Below are the code and all the weights of a small trained network. Each question names an input and a class and asks about switching units off, where a switched-off unit gives its printed mean instead of its output.

import numpy as np


def w(rows, s, z=0):
    codes = np.array(rows[::2]) - 128.0
    scale = np.full(codes.shape[1], s)
    scale[-1] = z or s
    return codes * scale


def norm(h):
    return h / np.sqrt((h * h).mean(-1, keepdims=True) + 1e-5)


def f(y):
    return y / 2 * (1 + np.tanh(0.7978845608 * (y + 0.044715 * y**3)))


def log_softmax(a):
    a = a - a.max(-1, keepdims=True)
    return a - np.log(np.exp(a).sum(-1, keepdims=True))


def net(x, mask):
    res = np.array(x, float).reshape(1, 6) / 4 @ E
    u = 0
    for l in range(4):
        y = f(norm(res) @ A[l][:, :-1].T + A[l][:, -1])
        res = res + np.where(mask[u : u + 3], y, B[l][:, -1]) @ B[l][:, :-1]
        u += 3
    return log_softmax(norm(res)[-1] @ U[:, :-1].T + U[:, -1])


A, B = {}, {}
E = w([
[47,59,97],'x0',
[150,184,136],'x1',
[170,152,181],'x2',
[2,156,210],'x3',
[108,45,163],'x4',
[160,91,141],'x5',
],0.0057)
A[0] = w([
[118,58,139,124],'L0N1',
[178,68,65,72],'L0N2',
[53,111,9,9],'L0N3',
],0.012,0.0011)
B[0] = w([
[158,77,255,206],'L0N1',
[233,85,183,240],'L0N2',
[54,234,89,252],'L0N3',
],0.009,0.0032)
A[1] = w([
[2,85,159,89],'L1N1',
[159,153,186,200],'L1N2',
[169,10,164,254],'L1N3',
],0.0081,0.0018)
B[1] = w([
[42,215,247,231],'L1N1',
[249,156,96,202],'L1N2',
[52,3,141,253],'L1N3',
],0.0059,0.0038)
A[2] = w([
[27,143,189,145],'L2N1',
[231,127,246,255],'L2N2',
[142,20,254,197],'L2N3',
],0.0041,0.0026)
B[2] = w([
[134,161,140,178],'L2N1',
[128,131,2,252],'L2N2',
[73,65,34,223],'L2N3',
],0.0094,0.0036)
A[3] = w([
[81,242,250,152],'L3N1',
[205,67,178,160],'L3N2',
[254,145,215,254],'L3N3',
],0.0067,0.0008)
B[3] = w([
[236,75,98,253],'L3N1',
[116,10,133,156],'L3N2',
[151,42,43,165],'L3N3',
],0.011,0.0034)
U = w([
[181,11,108,185],'0',
[65,75,248,168],'1',
[188,131,62,131],'2',
[126,129,101,2],'3',
[158,141,90,135],'4',
[222,152,106,101],'5',
[64,230,120,158],'6',
[145,197,152,102],'7',
],0.013,0.0064)

Each question gives the input, the list of numbers given to net, and the class t.
The units are the neurons (one row each of A and B). Each row of codes is followed by its name. A weight is (code - 128) times the scale printed after its matrix; where a second scale follows, it is the last column's (A, B and U).
mask holds one flag per neuron, layer by layer. A switched-off neuron (its flag False) gives its mean, the last column of its row in B, instead of its output. The means were averaged over made-up inputs and are rounded, as every weight is.
A unit's drop is (log p(t) with every unit on - log p(t) with that unit switched off) / (log p(t) with every unit on - log p(t) with every unit switched off).
The circuit of an input: a set's keep is (log p(t) with only the set's units on - log p(t) with every unit switched off) / (log p(t) with every unit on - log p(t) with every unit switched off). Starting from all 12 units, units are removed one at a time, each time the one whose removal leaves the highest keep (on an exact tie, the one counted first), for as long as the keep stays at least 0.8.
circuit, biggest first: the units of the circuit, biggest drop first
most important unit: the unit with the biggest drop
top k neurons: the k neurons with the biggest drops, biggest first
top k neurons in layer l: the k neurons of layer l with the biggest drops, biggest first
drop when u is switched off: that unit's drop, to one decimal
input [5,-2,0,0,-5,3], class 6: most important unit	L0N3
input [-2,3,1,0,6,-4], class 2: top 3 neurons	L1N2, L0N2, L2N2
input [3,8,-7,-7,-7,-6], class 7: circuit, biggest first	L0N3, L2N3, L2N2
input [2,-2,3,-1,7,-3], class 1: top 3 neurons	L3N1, L1N3, L3N3
input [-3,-4,1,5,-2,2], class 5: top 2 neurons	L3N1, L0N2
input [-4,-7,-2,0,5,-4], class 1: top 3 neurons	L1N3, L3N1, L3N3
input [-6,0,-2,6,-6,3], class 5: top 3 neurons	L2N3, L3N1, L0N2
input [-6,-8,2,8,-8,-5], class 5: top 2 neurons	L3N1, L0N3
input [-1,2,-8,3,5,3], class 1: top 3 neurons	L0N1, L3N1, L2N2
input [2,-7,-4,-3,-5,1], class 6: top 2 neurons in layer 3	L3N1, L3N2
input [5,-3,0,-2,-4,1], class 6: top 3 neurons	L0N3, L1N3, L3N2
input [8,1,8,0,3,1], class 1: top 2 neurons	L3N1, L0N2
input [-4,-2,-1,6,-8,1], class 5: top 3 neurons	L3N1, L2N3, L0N3
input [-2,-8,6,6,-4,0], class 5: top 2 neurons	L3N1, L0N2
input [5,-1,-6,0,-6,1], class 6: top neuron	L0N3
input [1,4,-7,-5,-2,-5], class 6: top 2 neurons	L0N3, L3N1
input [-2,-1,-7,5,-1,4], class 6: top 2 neurons	L0N2, L0N3
input [-3,0,-5,7,-6,2], class 5: top 2 neurons	L3N1, L2N3
input [0,3,-6,6,-2,6], class 6: top 2 neurons in layer 0	L0N2, L0N1
input [8,-5,-8,0,-7,2], class 6: circuit, biggest first	L0N3
input [-4,-5,6,5,-2,-1], class 5: top 2 neurons in layer 2	L2N3, L2N2
input [2,-2,-3,-2,-8,5], class 6: top 2 neurons in layer 1	L1N2, L1N1
input [7,-2,-5,-1,-5,-5], class 6: drop when L3N1 is switched off	0.0
input [-5,2,-7,7,-7,8], class 5: drop when L3N1 is switched off	0.4
input [-1,3,-1,3,2,-7], class 2: drop when L1N3 is switched off	0.6
input [7,-4,-3,-3,-4,-4], class 6: drop when L0N3 is switched off	1.0
input [-5,4,4,5,1,7], class 2: most important unit	L2N2
